Here is a tiny trained network, its code and every weight. The questions are about switching its units off for an input and a class, where a switched-off unit gives its printed mean instead of its output.

import numpy as np


def w(rows, s, z=0):
    codes = np.array(rows[::2]) - 128.0
    scale = np.full(codes.shape[1], s)
    scale[-1] = z or s
    return codes * scale


def norm(h):
    return h / np.sqrt((h * h).mean(-1, keepdims=True) + 1e-5)


def f(y):
    return np.maximum(y, 0)


def log_softmax(a):
    a = a - a.max(-1, keepdims=True)
    return a - np.log(np.exp(a).sum(-1, keepdims=True))


def net(x, mask):
    res = np.array(x, float).reshape(1, 4) / 4 @ E
    u = 0
    for l in range(2):
        y = f(norm(res) @ A[l][:, :-1].T + A[l][:, -1])
        res = res + np.where(mask[u : u + 14], y, B[l][:, -1]) @ B[l][:, :-1]
        u += 14
    return log_softmax(norm(res)[-1] @ U[:, :-1].T + U[:, -1])


A, B = {}, {}
E = w([
[64,101,112,69,128,58,58,186,202],'x0',
[55,132,118,115,88,123,244,184,209],'x1',
[123,96,18,122,158,182,108,2,189],'x2',
[72,128,117,100,228,128,133,119,103],'x3',
],0.0074)
A[0] = w([
[105,138,169,120,130,120,179,156,113,95],'L0N1',
[158,146,98,118,133,153,74,38,137,125],'L0N2',
[160,154,163,142,14,94,123,120,143,74],'L0N3',
[109,126,167,121,215,135,253,131,38,17],'L0N4',
[42,127,69,117,194,129,41,110,254,1],'L0N5',
[91,163,49,149,158,129,189,140,164,73],'L0N6',
[121,133,141,111,130,127,220,161,132,80],'L0N7',
[156,115,60,137,141,138,93,71,84,111],'L0N8',
[181,148,210,162,95,116,85,176,8,44],'L0N9',
[144,130,127,155,87,142,161,134,73,214],'L0N10',
[75,124,102,114,181,133,123,61,88,16],'L0N11',
[131,115,157,140,98,144,94,203,60,59],'L0N12',
[124,136,133,157,71,134,153,135,200,23],'L0N13',
[162,144,107,147,171,145,94,51,89,79],'L0N14',
],0.009,0.0038)
B[0] = w([
[141,139,77,182,153,174,91,37,91,179],'L0N1',
[127,96,132,207,124,125,73,67,97,252],'L0N2',
[180,95,127,71,130,223,144,202,117,201],'L0N3',
[59,215,109,224,187,154,189,174,145,213],'L0N4',
[104,161,82,29,214,61,113,161,236,248],'L0N5',
[96,90,252,97,111,81,122,108,116,193],'L0N6',
[128,86,138,193,128,189,153,72,143,190],'L0N7',
[183,106,107,180,154,140,121,80,107,236],'L0N8',
[126,98,219,45,136,51,180,46,211,254],'L0N9',
[98,129,91,97,175,72,50,224,151,221],'L0N10',
[168,107,117,119,65,109,86,199,104,189],'L0N11',
[185,160,175,74,153,118,147,103,79,189],'L0N12',
[129,104,112,111,76,215,155,167,162,172],'L0N13',
[205,109,113,158,148,225,108,78,147,236],'L0N14',
],0.012,0.0069)
A[1] = w([
[125,118,117,157,98,135,124,127,98,88],'L1N1',
[125,104,92,93,47,171,127,218,63,51],'L1N2',
[92,151,20,67,148,51,49,166,139,3],'L1N3',
[162,150,204,112,122,69,160,105,72,8],'L1N4',
[79,162,159,74,102,104,187,135,145,132],'L1N5',
[48,207,106,208,133,118,179,149,81,94],'L1N6',
[75,170,140,158,120,125,174,163,57,55],'L1N7',
[156,102,88,228,91,101,128,82,68,102],'L1N8',
[70,64,141,122,71,105,174,96,101,78],'L1N9',
[191,126,106,123,107,88,127,114,109,186],'L1N10',
[150,174,188,77,58,39,142,96,85,77],'L1N11',
[72,144,119,195,132,148,194,144,76,54],'L1N12',
[160,109,86,143,10,149,156,181,101,110],'L1N13',
[130,116,204,136,180,139,135,167,91,94],'L1N14',
],0.013,0.0033)
B[1] = w([
[157,114,132,124,180,113,156,94,164,146],'L1N1',
[243,88,68,104,56,138,217,133,153,170],'L1N2',
[38,150,59,41,201,26,184,195,104,254],'L1N3',
[99,125,253,63,113,131,94,161,102,205],'L1N4',
[154,94,107,205,119,173,74,50,29,233],'L1N5',
[120,168,100,212,53,125,146,193,206,213],'L1N6',
[172,170,98,159,205,146,112,166,157,168],'L1N7',
[179,186,85,111,130,180,32,128,67,237],'L1N8',
[43,82,169,143,94,118,171,137,78,144],'L1N9',
[66,211,131,131,105,194,155,156,52,200],'L1N10',
[157,161,230,124,166,134,159,77,175,204],'L1N11',
[117,169,125,183,95,59,121,194,186,202],'L1N12',
[213,83,73,41,109,105,163,156,131,172],'L1N13',
[108,171,131,116,64,76,124,153,164,211],'L1N14',
],0.016,0.0066)
U = w([
[180,75,113,89,60,158,188,157,126,85],'0',
[162,154,95,151,150,187,55,91,75,122],'1',
[139,162,251,89,123,120,134,120,116,154],'2',
[64,121,80,68,180,82,128,140,111,197],'3',
[52,67,141,168,93,154,146,95,91,4],'4',
[109,185,136,211,100,121,144,183,167,137],'5',
],0.017,0.0038)

Each question gives the input, the list of numbers given to net, and the class t.
The units are the neurons (one row each of A and B). Each row of codes is followed by its name. A weight is (code - 128) times the scale printed after its matrix; where a second scale follows, it is the last column's (A, B and U).
mask holds one flag per neuron, layer by layer. A switched-off neuron (its flag False) gives its mean, the last column of its row in B, instead of its output. The means were averaged over made-up inputs and are rounded, as every weight is.
A unit's drop is (log p(t) with every unit on - log p(t) with that unit switched off) / (log p(t) with every unit on - log p(t) with every unit switched off).
The circuit of an input: a set's keep is (log p(t) with only the set's units on - log p(t) with every unit switched off) / (log p(t) with every unit on - log p(t) with every unit switched off). Starting from the 12 units with the biggest drops (on a tie, the unit counted first), units are removed one at a time, each time the one whose removal leaves the highest keep (on an exact tie, the one counted first), for as long as the keep stays at least 0.8.
units of the circuit, in order: the units of the circuit, biggest drop first
most important unit: the unit with the biggest drop
k most important neurons: the k neurons with the biggest drops, biggest first
top k neurons in layer l: the k neurons of layer l with the biggest drops, biggest first
drop when u is switched off: that unit's drop, to one decimal
input [-6,-3,-8,8], class 5: 2 most important neurons => (L0N4 L1N6)
input [8,2,-8,3], class 2: most important unit => L0N5
input [3,3,-7,-4], class 2: top 2 neurons in layer 0 => (L0N12 L0N9)
input [6,8,-4,-1], class 0: top 2 neurons in layer 0 => (L0N9 L0N13)
input [-3,3,-3,-3], class 0: top 3 neurons in layer 0 => (L0N3 L0N13 L0N2)
input [6,-7,5,-3], class 3: 4 most important neurons => (L0N5 L1N3 L0N7 L1N5)
input [2,3,1,-2], class 4: top 2 neurons in layer 1 => (L1N5 L1N8)
input [7,-7,1,-7], class 3: 2 most important neurons => (L0N14 L0N7)
input [-5,0,-4,1], class 5: top 3 neurons in layer 0 => (L0N4 L0N6 L0N5)
input [1,4,-6,-3], class 0: 2 most important neurons => (L0N3 L0N13)
input [-8,8,8,6], class 5: 2 most important neurons => (L0N4 L0N9)
input [-7,3,2,7], class 5: drop when L0N8 is switched off => 0.0
input [-3,1,-6,6], class 5: drop when L0N4 is switched off => 4.3
input [-6,-3,-4,8], class 5: units of the circuit, in order => (L0N4)
input [-3,6,8,-5], class 4: drop when L0N3 is switched off => 0.1
input [-7,8,-6,-8], class 0: drop when L0N3 is switched off => 0.3
